array([[  7,  12,   1,   0,   4,  13,  11,  18,  -1,  -7,  28,  31, -12],
       [  2, -19,  -8,   2,  11,  -9,   7, -14,  11,  -3,   4,  -1,  -5],
       [ -7, -27,  -5,   0,  45, -11,  -7,  30,   7,   6,  10,  -8,  -3],
       [-22,  29,   7,   0,  -5, -24,   4,  -2,   9, -22,   7,  15,   1],
       [  5,  13,  -9,  -3,  44,  -3,  -4, -15,   8,  14,  -6, -31,  -2]])
|
array([[ 31, -12,   7,  12,   1,   0,   4,  13,  11,  18,  -1,  -7,  28],
       [ -1,  -5,   2, -19,  -8,   2,  11,  -9,   7, -14,  11,  -3,   4],
       [ -8,  -3,  -7, -27,  -5,   0,  45, -11,  -7,  30,   7,   6,  10],
       [ 15,   1, -22,  29,   7,   0,  -5, -24,   4,  -2,   9, -22,   7],
       [-31,  -2,   5,  13,  -9,  -3,  44,  -3,  -4, -15,   8,  14,  -6]])

array([[ -4,  16,  11, -12, -34,  25,  -1,  -8,   6,   1, -23],
       [ -4,  19,  22,  -6, -39,  11,   7,   3,   0, -11, -13],
       [ -7,  21,  20,  -9, -35,   5,  11,  15,   0, -22,   0],
       [ -7,  19,   3, -20, -31,  27,  -2,   1,  10,  -7, -14],
       [  6,  -3,  30,  25,  -8, -29,  31,   3, -19,  -4,   3]])
|
array([[  1, -23,  -4,  16,  11, -12, -34,  25,  -1,  -8,   6],
       [-11, -13,  -4,  19,  22,  -6, -39,  11,   7,   3,   0],
       [-22,   0,  -7,  21,  20,  -9, -35,   5,  11,  15,   0],
       [ -7, -14,  -7,  19,   3, -20, -31,  27,  -2,   1,  10],
       [ -4,   3,   6,  -3,  30,  25,  -8, -29,  31,   3, -19]])

array([[  4, -47, -19,   5,   5,  14, -32,  37],
       [-17,   9,  -2,   4, -11,  -6,  -4,  14]])
|
array([[-32,  37,   4, -47, -19,   5,   5,  14],
       [ -4,  14, -17,   9,  -2,   4, -11,  -6]])

array([[ -4,  13,  -3,  18,  31],
       [-11,  19,  -9, -20,  -5],
       [  3,  -6, -26, -50,  33],
       [ 33, -14,  16,  -8, -19],
       [-27, -21,   4,  23, -26],
       [ 28,  13,   9,  -3, -18],
       [-10,  14, -22, -50,  18],
       [ 32, -19,  16,  -8, -20],
       [-27,   4, -26,  34, -25],
       [-19, -21,   6,  17, -26]])
|
array([[ 18,  31,  -4,  13,  -3],
       [-20,  -5, -11,  19,  -9],
       [-50,  33,   3,  -6, -26],
       [ -8, -19,  33, -14,  16],
       [ 23, -26, -27, -21,   4],
       [ -3, -18,  28,  13,   9],
       [-50,  18, -10,  14, -22],
       [ -8, -20,  32, -19,  16],
       [ 34, -25, -27,   4, -26],
       [ 17, -26, -19, -21,   6]])

array([[-17,  11,   7, -43, -39,   0,  17, -36],
       [  9, -15, -29,  22, -47, -38,  39, -16],
       [-34,  37,  25,  -1, -30, -23,  29, -14],
       [  3,  29,  17,  18, -26,  12,  40, -12],
       [-45,  29,  43,   4, -45, -18, -27,  12],
       [ 13, -14,  41, -13, -27, -23, -21,  15],
       [ 26,  50,   6, -14,   8,  15,  -2, -40],
       [ 11,  16,   2, -40, -38,  12,  37, -32],
       [ -4,  11,   2,   5, -41,  13, -49,  24]])
|
array([[ 17, -36, -17,  11,   7, -43, -39,   0],
       [ 39, -16,   9, -15, -29,  22, -47, -38],
       [ 29, -14, -34,  37,  25,  -1, -30, -23],
       [ 40, -12,   3,  29,  17,  18, -26,  12],
       [-27,  12, -45,  29,  43,   4, -45, -18],
       [-21,  15,  13, -14,  41, -13, -27, -23],
       [ -2, -40,  26,  50,   6, -14,   8,  15],
       [ 37, -32,  11,  16,   2, -40, -38,  12],
       [-49,  24,  -4,  11,   2,   5, -41,  13]])

array([[-18, -12, -24],
       [-46, -33, -23]])
|
array([[-12, -24, -18],
       [-33, -23, -46]])

array([[ -4,   6,   4],
       [ 12, -12, -12],
       [ 17,  20,   1],
       [-15,  -1,   8],
       [ -2,  11,  45],
       [-50, -39,   9],
       [ -1,   2,  -2]])
|
array([[  6,   4,  -4],
       [-12, -12,  12],
       [ 20,   1,  17],
       [ -1,   8, -15],
       [ 11,  45,  -2],
       [-39,   9, -50],
       [  2,  -2,  -1]])
